Input: [136 144 141 125  99]
Output: 99, 136

Input: [107  99 127 126 146 135]
Output: 135, 107

Input:
[[131 117 140 139 144 127]
 [106 128 134 121 127 134]
 [128 131 105 132 138 111]]
Output: 127, 128

Input: [149 132 139 121]
Output: 121, 149

Input:
[[141 131 126 127]
 [131 150 120 120]
 [127 118 144 136]]
Output: 127, 127

Input: [150 145 121 110]
Output: 110, 150
---
[129 111 127 107 125  98] -> 107

[[103 111 116 141 123 113 141]
 [152 146 143 145 148 139 147]] -> 123

[[129 128 129 129 129 126]
 [128 122 134 149 132 121]] -> 129

[109 141 107 123 118 134 117] -> 118

[151 122 150 111 126 107 130] -> 126

[[141 125 130 141 116 123 155]
 [142 125 126 139 116 125 156]] -> 116

[151 157 123 140] -> 157

[128 134 136 151 131 116] -> 151
---
[125 131 125 128 118 119 157] >> 125

[[128 117 114 121]
 [151 134 132 104]
 [121 126 135 132]] >> 128

[104 112 114 103 110 131] >> 104

[125 120 121 112 104] >> 125

[[121 132 148 134 109]
 [117 120 114 130 152]
 [137 133 118 137 116]] >> 121

[137 140 142 105 137 132 140] >> 137

[[102 108 115 104 126]
 [116 135 135 119 115]] >> 102
---
array([[133, 128, 123, 106, 130],
       [131, 144, 136, 121, 133]])
123

array([[132, 128, 127, 125, 132, 127],
       [117, 132, 132, 124, 119, 149],
       [125, 130, 130, 124, 120, 119]])
124

array([[127, 132, 128, 131],
       [117, 123, 117, 105],
       [128, 137, 138, 138]])
123

array([[138, 136, 112, 117, 130, 119],
       [117, 156, 118, 128, 124, 127],
       [109, 145, 137, 128, 132, 119]])
128

array([[126, 128, 128, 128, 144, 129],
       [126, 128, 127, 128, 154, 129],
       [126, 128, 128, 128, 153, 128]])
128

array([[129, 127, 125, 127, 129, 128, 105],
       [125, 130, 144, 131, 126, 128, 133],
       [130, 127, 127, 128, 129, 128, 105]])
126
---
Input:
[[128, 131, 121, 140, 134, 101, 124],
 [132, 126, 124, 132, 131, 114, 127],
 [124, 129, 124, 131, 128, 126, 120]]
Output: 121

Input:
[[130, 135, 126, 114, 145, 118, 133],
 [121, 101, 129, 149, 146, 126, 130]]
Output: 126

Input:
[[100, 152, 104, 136, 113, 133],
 [125, 120, 119, 155, 111, 103]]
Output: 104

Input: [151, 147, 119, 139, 145, 131]
Output: 119

Input:
[[108, 148, 146, 133, 134, 149, 139],
 [131, 123, 130, 131, 130, 133, 136],
 [148, 125, 122, 147, 124, 108, 119]]
Output: 146

Input:
[[130, 132, 147, 127, 154, 145],
 [132, 130, 149, 130, 155, 143]]
Output: 147

Input: [121, 139, 153, 135, 143, 134]
Output: 153
---
[[112 115 111 132 113]
 [108 108 108 133 135]
 [148 123 149 119 119]] ans = 148

[[135 120 111 102 127 138 142]
 [124 127 118 133 122 119 128]
 [124 116 126 141 123 116 126]] ans = 124

[[124 128 105 124 125 126 123]
 [134 127 155 124 124 116 134]
 [142 144 116 125 124 112 131]] ans = 142

[[137 124 128 135 136 128 142]
 [124 136 135 134 127 127 129]
 [118 121 127 107 114 126 109]] ans = 118

[[149 134 106 130 122 130 130]
 [114 124 126 121 134 123 119]
 [114 124 127 119 133 123 120]] ans = 114

[[142 139 112 129 116 118]
 [128 152 140 132 121 143]
 [113 136 142 111 117 141]] ans = 113
---
[150 124 125 127 133 124] --> 150, 124

[[125 129 118 131 123 121 128]
 [129 151 123 114 130 140 128]
 [124 128 118 132 123 120 128]] --> 125, 128

[106 120 130 129] --> 106, 129

[112 154 133 106] --> 112, 106

[[123 127 124 139 123 117 124]
 [130 152 124 112 131 142 129]
 [124 128 118 132 122 120 128]] --> 123, 128

[[146 129 127 135]
 [111 145 140 123]
 [122 141 153 129]] --> 146, 129
---
array([133, 126, 131, 134, 150]) | 131, 150

array([148, 149, 128, 144, 125, 117, 134]) | 144, 149

array([[125, 129, 135, 128, 128],
       [139, 125, 135, 130, 121],
       [135, 112, 135, 138, 154]]) | 135, 154

array([[107, 123, 129, 115, 133, 121, 118],
       [108, 123, 127, 115, 134, 121, 117],
       [125, 131, 156, 124, 106, 132, 147]]) | 115, 156

array([[127, 127, 125, 121, 132, 133, 136],
       [123, 113, 126, 103, 139, 117, 132],
       [127, 128, 127, 124, 135, 133, 134]]) | 103, 139

array([135, 100, 131, 122, 131, 130, 137]) | 122, 137
